Facts:
digrus α 532; flabi α 245; skistever α 245; vovu α 532; brogri α 532; mima α 245; klilel α 532; famir α 532; klobil α 245
diban α 245; stiper α 245; tritras α 532; grefun α 245; grare α 532; vapim α 532; zota α 245; stonudak α 245; pozo α 245
kodu α 245; tovi α 245; romaror α 245; brogra α 245; motrol α 245; nelatis α 245; deflam α 245; bragrum α 532; dudradror α 245
reklor α 245; brodrim α 532; klonim α 532; pemom α 245; truflale α 532; skivol α 245; gaplin α 245; ralam α 245; vafal α 245
fibrodris α 245; klosta α 245; nepem α 532; gukar α 245; truklos α 532; zutusta α 532; tripli α 532; timuk α 532; luvuku α 245
begi α 245; voske α 245; sebomo α 245; migo α 245; dridraner α 245; breskim α 245; lofli α 532; desti α 532; depun α 532
vistur α 532; getrekla α 532; bretrul α 532; liplo α 532; trukel α 245; droter α 532; plivi α 245; domus α 245; lolel α 532
ranos α 532; klife α 245; ruste α 245; gaser α 245; fipli α 532; kegunim α 532; gromu α 245; flugra α 245; drazus α 532
kabrel α 532; stamin α 245; drodrom α 245; pide α 532; pladrar α 532; zutru α 245; truplol α 532; tasti α 245; daple α 532
stadru α 532; klebrifis α 532; beme α 245; vetu α 532; skuzul α 532; trugrur α 532; drikle α 532; flutri α 245; ridam α 245
poflom α 245; veskis α 532; flodem α 245; klusker α 245; fegreve α 532; tume α 245; nofla α 245; skage α 245; druflur α 245
treplok α 532; romorak α 245; notreba α 532; stetok α 245; miza α 532; klegik α 532; koro α 245; nidrok α 245; paplil α 245
pegur α 532; vumir α 532; rofir α 245; tromin α 532; vitin α 245; flafla α 245; nibril α 532; piple α 532; lubil α 532
mabrom α 532; zifil α 245; zileli α 245; brefla α 245; pufludrel α 245; skuple α 532; getan α 245; fuste α 245; vudru α 245
fedro α 532; druklamo α 532; kiflaves α 532; nobrin α 532; stokla α 245; nalu α 245; flabi Ω grefun; skistever Ω druflur; skistever Ω nibril
skistever Ω kodu; brogri Ω grefun; brogri Ω deflam; brogri Ω nepem; romaror Ω fipli; truklos Ω ridam; bretrul Ω flabi; bretrul Ω grefun; ranos Ω flutri
fipli Ω druflur; flugra Ω domus; drazus Ω klonim; kabrel Ω pegur; kabrel Ω klife; stamin Ω pegur; zutru Ω ridam; klebrifis Ω kodu; vetu Ω grefun
skuzul Ω druflur; skuzul Ω kegunim; trugrur Ω grefun; flutri Ω notreba; poflom Ω grefun; poflom Ω vetu; flodem Ω flabi; flodem Ω deflam; skage Ω stadru
druflur Ω grefun; treplok Ω zutusta; notreba Ω nepem; flafla Ω grefun; nibril Ω kegunim; nibril Ω vetu; nibril Ω klife; pufludrel Ω kodu; skuple Ω ridam
skuple Ω klonim; getan Ω deflam; vudru Ω kabrel; vudru Ω zutusta; druklamo Ω nepem; kiflaves Ω paplil; digrus λ 727; flabi λ 289; skistever λ 134
vovu λ 515; brogri λ 727; mima λ 816; klilel λ 102; famir λ 816; klobil λ 289; diban λ 816; stiper λ 727; tritras λ 727
grefun λ 134; grare λ 102; vapim λ 727; zota λ 867; stonudak λ 102; pozo λ 727; kodu λ 134; tovi λ 515; romaror λ 867
brogra λ 289; motrol λ 727; nelatis λ 727; deflam λ 727; bragrum λ 515; dudradror λ 816; reklor λ 727; brodrim λ 515; klonim λ 515
pemom λ 289; truflale λ 727; skivol λ 134; gaplin λ 515; ralam λ 134; vafal λ 816; fibrodris λ 727; klosta λ 816; nepem λ 289
gukar λ 515; truklos λ 515; zutusta λ 102; tripli λ 515; timuk λ 134; luvuku λ 727; begi λ 515; voske λ 515; sebomo λ 867
migo λ 727; dridraner λ 289; breskim λ 867; lofli λ 727; desti λ 515; depun λ 102; vistur λ 134; getrekla λ 515; bretrul λ 515
liplo λ 515; trukel λ 289; droter λ 289; plivi λ 134; domus λ 289; lolel λ 102; ranos λ 867; klife λ 867; ruste λ 102
gaser λ 289; fipli λ 134; kegunim λ 289; gromu λ 727; flugra λ 102; drazus λ 867; kabrel λ 515; stamin λ 727; drodrom λ 289
pide λ 867; pladrar λ 816; zutru λ 867; truplol λ 102; tasti λ 102; daple λ 727; stadru λ 867; klebrifis λ 867; beme λ 289
vetu λ 515; skuzul λ 515; trugrur λ 816; drikle λ 102; flutri λ 867; ridam λ 867; poflom λ 289; veskis λ 134; flodem λ 727
klusker λ 289; fegreve λ 816; tume λ 515; nofla λ 102; skage λ 727; druflur λ 102; treplok λ 134; romorak λ 134; notreba λ 134
stetok λ 289; miza λ 102; klegik λ 102; koro λ 816; nidrok λ 134; paplil λ 816; pegur λ 289; vumir λ 134; rofir λ 134
tromin λ 727; vitin λ 515; flafla λ 867; nibril λ 515; piple λ 816; lubil λ 727; mabrom λ 816; zifil λ 867; zileli λ 867
brefla λ 727; pufludrel λ 134; skuple λ 515; getan λ 867; fuste λ 102; vudru λ 134; fedro λ 867; druklamo λ 289; kiflaves λ 289
nobrin λ 515; stokla λ 727; nalu λ 816; digrus ψ 449; flabi ψ 879; skistever ψ 879; vovu ψ 879; brogri ψ 879; mima ψ 449
klilel ψ 879; famir ψ 449; klobil ψ 879; diban ψ 449; stiper ψ 879; tritras ψ 879; grefun ψ 449; grare ψ 449; vapim ψ 449
zota ψ 879; stonudak ψ 879; pozo ψ 449; kodu ψ 879; tovi ψ 879; romaror ψ 879; brogra ψ 879; motrol ψ 879; nelatis ψ 879
deflam ψ 879; bragrum ψ 449; dudradror ψ 879; reklor ψ 879; brodrim ψ 879; klonim ψ 449; pemom ψ 449; truflale ψ 879; skivol ψ 879
gaplin ψ 879; ralam ψ 449; vafal ψ 879; fibrodris ψ 449; klosta ψ 449; nepem ψ 449; gukar ψ 879; truklos ψ 879; zutusta ψ 449
tripli ψ 879; timuk ψ 449; luvuku ψ 449; begi ψ 449; voske ψ 449; sebomo ψ 449; migo ψ 879; dridraner ψ 879; breskim ψ 879
lofli ψ 879; desti ψ 879; depun ψ 879; vistur ψ 449; getrekla ψ 879; bretrul ψ 879; liplo ψ 449; trukel ψ 879; droter ψ 879
plivi ψ 879; domus ψ 879; lolel ψ 879; ranos ψ 879; klife ψ 879; ruste ψ 449; gaser ψ 879; fipli ψ 449; kegunim ψ 879
gromu ψ 449; flugra ψ 449; drazus ψ 449; kabrel ψ 879; stamin ψ 879; drodrom ψ 449; pide ψ 449; pladrar ψ 449; zutru ψ 879
truplol ψ 879; tasti ψ 449; daple ψ 879; stadru ψ 449; klebrifis ψ 449; beme ψ 879; vetu ψ 879; skuzul ψ 879; trugrur ψ 449
drikle ψ 879; flutri ψ 879; ridam ψ 449; poflom ψ 879; veskis ψ 879; flodem ψ 879; klusker ψ 449; fegreve ψ 879; tume ψ 879
nofla ψ 449; skage ψ 449; druflur ψ 879; treplok ψ 879; romorak ψ 879; notreba ψ 879; stetok ψ 879; miza ψ 449; klegik ψ 879
koro ψ 879; nidrok ψ 879; paplil ψ 879; pegur ψ 879; vumir ψ 449; rofir ψ 449; tromin ψ 449; vitin ψ 879; flafla ψ 449
nibril ψ 449; piple ψ 879; lubil ψ 879; mabrom ψ 449; zifil ψ 449; zileli ψ 449; brefla ψ 879; pufludrel ψ 879; skuple ψ 879
getan ψ 879; fuste ψ 879; vudru ψ 879; fedro ψ 879; druklamo ψ 879; kiflaves ψ 449; nobrin ψ 449; stokla ψ 879; nalu ψ 449
digrus π plivi; skistever π veskis; skistever π nelatis; brogri π nidrok; mima π vumir; klilel π tromin; famir π stonudak; famir π pufludrel; klobil π skuzul
diban π stonudak; stiper π pufludrel; tritras π grare; grefun π gaser; grare π zifil; grare π vistur; zota π ridam; stonudak π notreba; motrol π truklos
nelatis π veskis; nelatis π pozo; bragrum π nibril; dudradror π truflale; reklor π tasti; reklor π skuple; pemom π pozo; truflale π lolel; skivol π vitin
ralam π depun; ralam π flafla; ralam π daple; vafal π ranos; fibrodris π stetok; fibrodris π droter; klosta π pozo; gukar π pozo; zutusta π vovu
zutusta π stadru; sebomo π stiper; sebomo π stadru; migo π nofla; lofli π zutru; lofli π klosta; desti π grare; getrekla π stetok; getrekla π lolel
droter π pemom; droter π vapim; plivi π truflale; ranos π getan; klife π pozo; kegunim π piple; kabrel π brogra; kabrel π ranos; pide π stiper
truplol π brefla; daple π truflale; daple π koro; drikle π mima; ridam π vafal; flodem π vapim; klusker π flutri; fegreve π pufludrel; fegreve π flabi
tume π vovu; skage π vumir; druflur π dudradror; treplok π flutri; notreba π skistever; miza π pozo; koro π plivi; nidrok π trukel; pegur π tritras
vitin π tovi; vitin π mabrom; vitin π ranos; zileli π zutru; brefla π zutusta; brefla π pozo; pufludrel π fedro; skuple π koro; skuple π pufludrel
skuple π grefun; getan π vapim; fedro π daple; druklamo π paplil; nobrin π tripli; nobrin π nidrok

Known rows:
[  8   0  -9 -23  59 -11 -11   3   4 -24  -1  19  -7   3 -33  -1 -18 -30
  15  26 -20   0 -17 -38   0  10  67 -14 -15  12  15 -24  15  16  -8  23]: pemom
[  5 -15 102 -20  13 -13  58   7   3 -26  -3  36  26   5 -46   0 -23 -35
  32  -7  23   1 -11 -43 -15  19 -13   4 -19  58  15 -14   9  -7   0   5]: bretrul
[  4  -1 -10 -21  32 -10  -3  -8   2 -22  22  19  -6   4 -42   7 -24 -31
  17 -31 -18   2 -20 -51  25   8   5 -14 -16  11  15   7  39  21  18   9]: klusker
[  3 -17  68 -25  14 -15  39  13   2 -23  -3  37  62   3 -45   2 -13 -34
  41 -35  36   4  -9 -31 -19  13 -15 -13 -18  59  44 -27   9   7  31   6]: truklos
[  5  -1  -9 -11  24   1   4  -9   9 -14  12  21  -3   6 -33  21 -23 -31
  15 -27 -11   1 -13 -38  29  13   7 -11  11  12  13  11  31   6  39   9]: skage
[  4 -10  44 -23  16 -12  22  10   1 -25  -4  22   1   8 -37  -2   1 -33
  15  20 -22   2  12  21 -17  16  23  -7 -17  27  15  -6   4 -10  -9   6]: truplol
[  5   1 -11 -16  53 -11 -10   3   3 -22  -1  20  -7   7 -19   0 -13 -30
  13  16 -14   6 -18 -31  -2  11  60 -13   9  10  14 -28   3   8  11  18]: pozo
[  4 -15 -10 -22  19 -11   5 -10  17  39  15  21  -4   6 -46  -4 -26 -35
  17 -24 -17   1 -20 -34  11  22  47   1 -16  23  11 -18   5   8  -6  19]: flabi
[  2  -3  23 -23  83 -12  -3  22  -5 -18  -1  21  -3   5 -41  33   7 -36
  18   4  11   3  19 -52 -16   4  25 -14  -9  11  18 -10   1   0 -12   7]: vapim
[  2 -16  56 -22  10 -12  55  -6   1 -23  -4  35  31   5 -44  12 -22 -35
  32  -9  18   5  -1 -27 -14  13 -16   5 -16  63  17 -10  25  -8   5   6]: desti
[  3  -8  -9 -22  29 -11  25  -9  25  -2  14  21  -4   5 -46   1 -24 -28
  16 -26   9   1 -20 -41  -1  37  -5  -8 -16  29  14 -24  16  -2  17   9]: breskim
[  5 -16   7 -27  18 -13  29  -1  -1  40   0  22   9  18 -47  -2 -22 -35
  33 -16 -19   3  11  14 -16  16  18  -1 -20  15  12 -12   6   4 -14   7]: fegreve
[  4 -11  -6 -20  34 -12  36  -7  20 -23  18  21  -5   6 -47  -3 -25 -33
  16 -29   5   0 -21 -51   7  59  -7  -8 -16  27  15 -25   9   0  18  14]: romaror
[  3  -8  34 -21  18 -10  16   7  -1 -24  -1  23  27   5 -40  25 -12 -35
  21 -24 -18   3  28 -37   3   6 -14 -11 -17  23  16  31  28  12  -4   7]: timuk
[  3  -8   5 -22  11 -10  18  -8  31 -22   3  20  -2   4 -46  -5 -24 -33
  14 -26   3   0 -19 -52  18  26   7   3  -5  45  14   1   5  -8  44   9]: vudru
[  3  -6  -9 -23  14 -11  11  -8  38 -21   0  20  -3   3 -46  -3 -25 -27
  17 -25   3   7 -20 -45  14  13   6   0  -7  44  13  -4   7  -8  44  11]: romorak
[  4  -6  -1 -21  12 -11  19  -9  34 -17   0  21   0   6 -44  -1 -21 -25
  18 -29  20   8 -22 -33   8  28   2   0   7  38  13 -12   4  -8  58  10]: fuste

Rows:
No name comes twice in this set of rows, the named rows included.
[  3 -13  -7 -25  47 -14  -7  -8  13  54  14  19  -7   4 -45  -3 -23 -34
  21  -8   2   5 -21 -50  -9  11  66 -10 -13  23  15 -29   2   2  -9  21] -> stetok
[  6  -5  59 -24  26 -12   6  21  -3 -28  -5  22   1   5 -14  13   8 -34
  15  29 -21   6  20   6 -17  11  33 -13 -14  11  14   3  10   3  -9   6] -> miza
[  4  -5  -9 -24  75 -14  14  17   0 -19  -2  20   0   4 -46  -1   4 -35
  32  26 -20  -1   8 -22 -20   9  30 -13 -18  20  14 -27   3  -9 -13   9] -> droter
[ 15 -12  -9 -23  15 -14   7  -7  -2  37  -2  21  -5   6 -32  35  -6 -35
  24  37 -17   7  34   3 -19   4  28 -12 -19   9  13  -5  37  13 -16   5] -> stadru
[  3  -6  10 -23  78 -11  12  17  -4 -21   0  21  -2   5 -44  42   2 -36
  30   1  21   8  10 -55 -19   7   1 -13 -15  10  28 -21   5   6 -13   8] -> mabrom
[  4   0 -13 -21  69 -12 -12  -1   0  12  11  20  -6   4 -40  22  -9 -23
  16 -28  35  18 -20 -53 -17  10  38 -17  -9  13  55 -30   6  24  11  11] -> ridam
[  4  -5  -5 -22  42 -10 -11  -1   0  -2   0  20  -5   6 -24   0 -22 -33
  13   1  -4   8 -19 -35   0  11  72 -15  11  10  17 -25   4  16  -2  18] -> fibrodris
[  3  -3  -7 -23  47 -12  -2  -8  29 -21   0  20  -4   2 -46  -2 -24 -33
  17   5  25  14 -22 -52  -9   8  34 -11   5  40  21 -25   3  -7  20  14] -> skivol

Now the same nodes, written a new way:
Known rows:
[ 10  24  44   9  19   2 -35  25 -28 -17 -23  15   9  -9   2   9  -2   3
  -6  -9   0 -16  -1  32   5 -28  12   3  27]: drazus
[ 47  26 -22 -41  -7  38  26 -17 -35  31  12  35  40 -12 -25  18  42  28
  13 -31 -15  38  45  27  26 -13 -10  17  33]: daple
[ 24  19  -6   2  11   9 -14   6 -22 -26  -9  -8  12 -21  -5  11  -7   8
  18 -15   3   8  21  18   6 -19 -24  13  16]: druklamo
[ 24  21 -17  -2  -5  22  -9 -17 -14 -30   8 -21  -4  -3 -17 -12  -2  35
  27 -15   0   4  19  17  -1 -26 -26  26  16]: fegreve
[ 29  -5  41 -25  21  -8 -25   1 -23  -7  -8   9 -24  -6   9  -5 -12 -11
   3  -1   9   4  -5  42  12 -44   2   8   7]: stadru
[ 17 -10  -9   8  11 -22   7  20   3   7 -12   6 -18  12 -13  -8   1 -11
  -4  11  13  -2  -6 -37   5  44   2  -6 -24]: sebomo
[-21  -9 -32  14  -3 -12  16   7 -12   2  -8 -12  -5   1   2   3  -1  -3
   8   1  19   6   8 -44   4  36  -8 -19 -19]: skistever
[-34   0 -47   5   6   7  71 -22   5  30 -14  -6  -3  10  84   4 -10  12
  41 -23  42 -23 -40 -36 -23  32  34  -4  13]: klosta
[  9   1  30  -6  18   8 -36  10   0 -30   0   7  17 -10   9   5 -14  -7
  15   4 -14  15   3  43  -5 -39  -4   0  15]: vovu
[-29 -11  -2  -2 -21  -7  17  -6  37  25  13 -12  -3   1  -5  -2  12 -11
 -41  14  -9 -12 -11  -7  -5   5   4  -6  -7]: stokla
[ 17  14  37   6  15   0 -29  11 -28 -21 -15   8   6 -23   7  20 -18 -15
  -1 -12  -6 -12   7  35  14 -27   3   8  10]: klebrifis
[ 38   5  -2  -5  27   8 -26  10  -2 -43  -3  -4  10  -5  -9  -6 -14  10
  41  -1   1  22  12  19  -6 -15 -25  18   8]: kabrel
[ 36  12  -7 -16  13   8 -14   0 -20 -21  -5 -13  -6  -7  -4  -4  -1  13
  21  -9   8  18  11  19   5 -28 -23  15  13]: pegur
[ -5  -8 -36 -25 -29  20  45 -23 -14  58  25  43  30  14 -26   7  47  16
   0  -9 -15  35  31 -25  18  36  13 -15  -3]: dudradror
[  7  -1  30  -4  17   9 -33   4   1 -29   3  10  21 -16   8  11 -15  -7
  16   2 -14  14   6  42  -3 -36  -7   0  13]: vetu
[ -2   7  19 -13 -11  22 -13 -20 -15  -4  15   8  18 -11  -2   9   4   9
   2 -12 -21   9  13  46   4 -44   0   5  24]: lolel
[-16 -15  18  16   3 -24  -4  16   5  15  -6  15  -2  -6   3  14  -7 -35
 -30  14  -2 -15  -6 -14   6  27  18 -17 -23]: flafla

Rows:
No name comes twice in this set of rows, the named rows included.
[ 12 -10  -5   2  12 -20   7  20   0  13 -11  11 -13   9  -6  -3   2 -10
  -6  10  13  -1  -7 -32   3  40  10  -8 -23] -> zileli
[ 49  28  -6 -18  -2  26  13 -21 -27  15   4  18  12  -9  -9   5  16  22
   8 -28 -10   0  19  27  17 -13  -3  29  26] -> digrus
[ 32  21 -15  -4  16   6 -12   7 -16 -36 -16 -23  -6  -8   0  -5  -6  18
  29 -11  17   9  10  11  -1 -23 -29  17  17] -> droter
[ 47  24  -7   5  -2  15  -6 -22 -24 -31   5 -12 -16   4 -19 -21  -8  32
  29 -23  -4 -15  11  10   1 -14 -12  41  15] -> famir
[ -6  -7 -37 -18 -28  15  39 -20  -7  46  22  28  21  17 -26   1  39  18
   2  -6 -12  30  26 -28  13  36   9 -10  -6] -> koro
[ 31   7   4 -15  22  18 -17   8 -12 -20  -2  21  26  -5  -6   5   1   9
  36  -4  -6  34  18  28   3 -20 -10   5  14] -> getrekla
[ 53  18   5  -7  26  -1 -20  13 -31 -26 -18   1  -9  -8  -6  -4  -9   7
  23 -14  11   3   9  13   8 -11 -13  20   8] -> pide
[ -2  -9 -34   8  -9  -2  15  -7  28  -1  10 -14  -8  19 -21 -18   8  15
   7  13   2   4   0 -37  -8  33 -13   3 -17] -> stonudak
[ 15  15  -8   1   3   8 -20   0 -44 -31 -11 -16   0 -14  -5   8  -8  11
  23 -17   8  14  23  11  11 -23 -21   3   9] -> treplok
[-27 -11 -42 -15  32  -8  47  15   7  26 -29  -9   1   0  77  12  -6 -15
  30  -3  51  17 -32 -34 -19  28   8 -27   2] -> klife

Now the same nodes, written a new way:
Known rows:
[  1  55 -16 -21   7 -16 -14 -22  31 -24 -49  35  -8  -8]: truklos
[ -6 -58  23  24  -4  -3 -12   7   9 -10   0  -6 -28 -41]: flafla
[  5 -42  34   8   2 -20 -14   8 -10  10  -5 -12 -22 -26]: ralam
[-30 -14 -10  44  -3  23 -13  12  10  -5  19  27 -32 -15]: romaror
[-17  20 -20  11  23  28 -32  17 -29  13  37  51  -1   0]: vitin
[ 13 -18  17 -39 -27 -51  12 -40  48   1 -54   6  -3 -23]: digrus
[  6 -32  16   1   9 -11 -21   4  -6  32  31  -3  -6 -27]: diban
[  0  43  -8   2  -1  -9 -20 -30  20 -21 -64  48 -15   7]: tripli
[  2  36   7  -9  -3 -16 -20 -38  17 -26 -45  43  -1  -8]: bragrum
[ -9  14  18  50  32   6 -35  -4  -5  10  19   9  -7   4]: nofla
[-18 -33 -20 -19 -11   3   0  26  -4  42  46  28   2 -11]: nelatis
[  3  42  -5  -6  -4 -17 -18 -33  27 -17 -59  47  -8  -5]: brodrim
[-19  29   4   0 -21 -18  -3 -46  40 -28 -33  37 -10 -26]: klebrifis
[-14  25  14 -10 -20 -34  14 -47  44  -9 -24  33  -1   6]: tromin
[-12   6  18  38  24  12 -30  -2 -26   1  13  17 -18  -4]: voske
[-17 -20   4  17  -9  12 -16  25  14  41  25  11  -1 -33]: stetok
[-21 -10  10  45   5  -1  13  -8   2  -3  32  12 -24   9]: skage

Rows:
No name comes twice in this set of rows, the named rows included.
[  3 -37  -5  22  27 -17 -50  18   7  18  -8   4 -24 -22] -> druflur
[-12   6  -1  41  21   7 -39  15  -1  22   5   7 -21   4] -> fuste
[  9 -64  36  14   9 -16 -28   9  -7   5  -8   4 -20 -26] -> grefun
[-19   0 -16   3  -9  31  -3  30 -12  14  32  29  -3 -28] -> zutru
[ -9 -14   3 -21   5   2 -16   2  -9  40  58  30  22 -22] -> klosta
[-17  41  11  15 -17 -16  -6 -46  62  -5 -29  20   4 -22] -> kiflaves
[ -9  22  14  13 -17  -3 -15 -51  67  -2 -34  38  16 -10] -> nepem
[-32  13 -12  39   1  26 -21  21  14  35  47  41   4 -10] -> brogra
[ 15 -17   5 -37 -39 -45   0  -7  41   3 -72  13 -10 -44] -> fedro
[-23 -28  -1  38   4  12  -3   7  18   8  21  33 -26  23] -> deflam
[-26  -4 -24   9  -1  37 -10  20   0  12  45  57   3 -20] -> getan

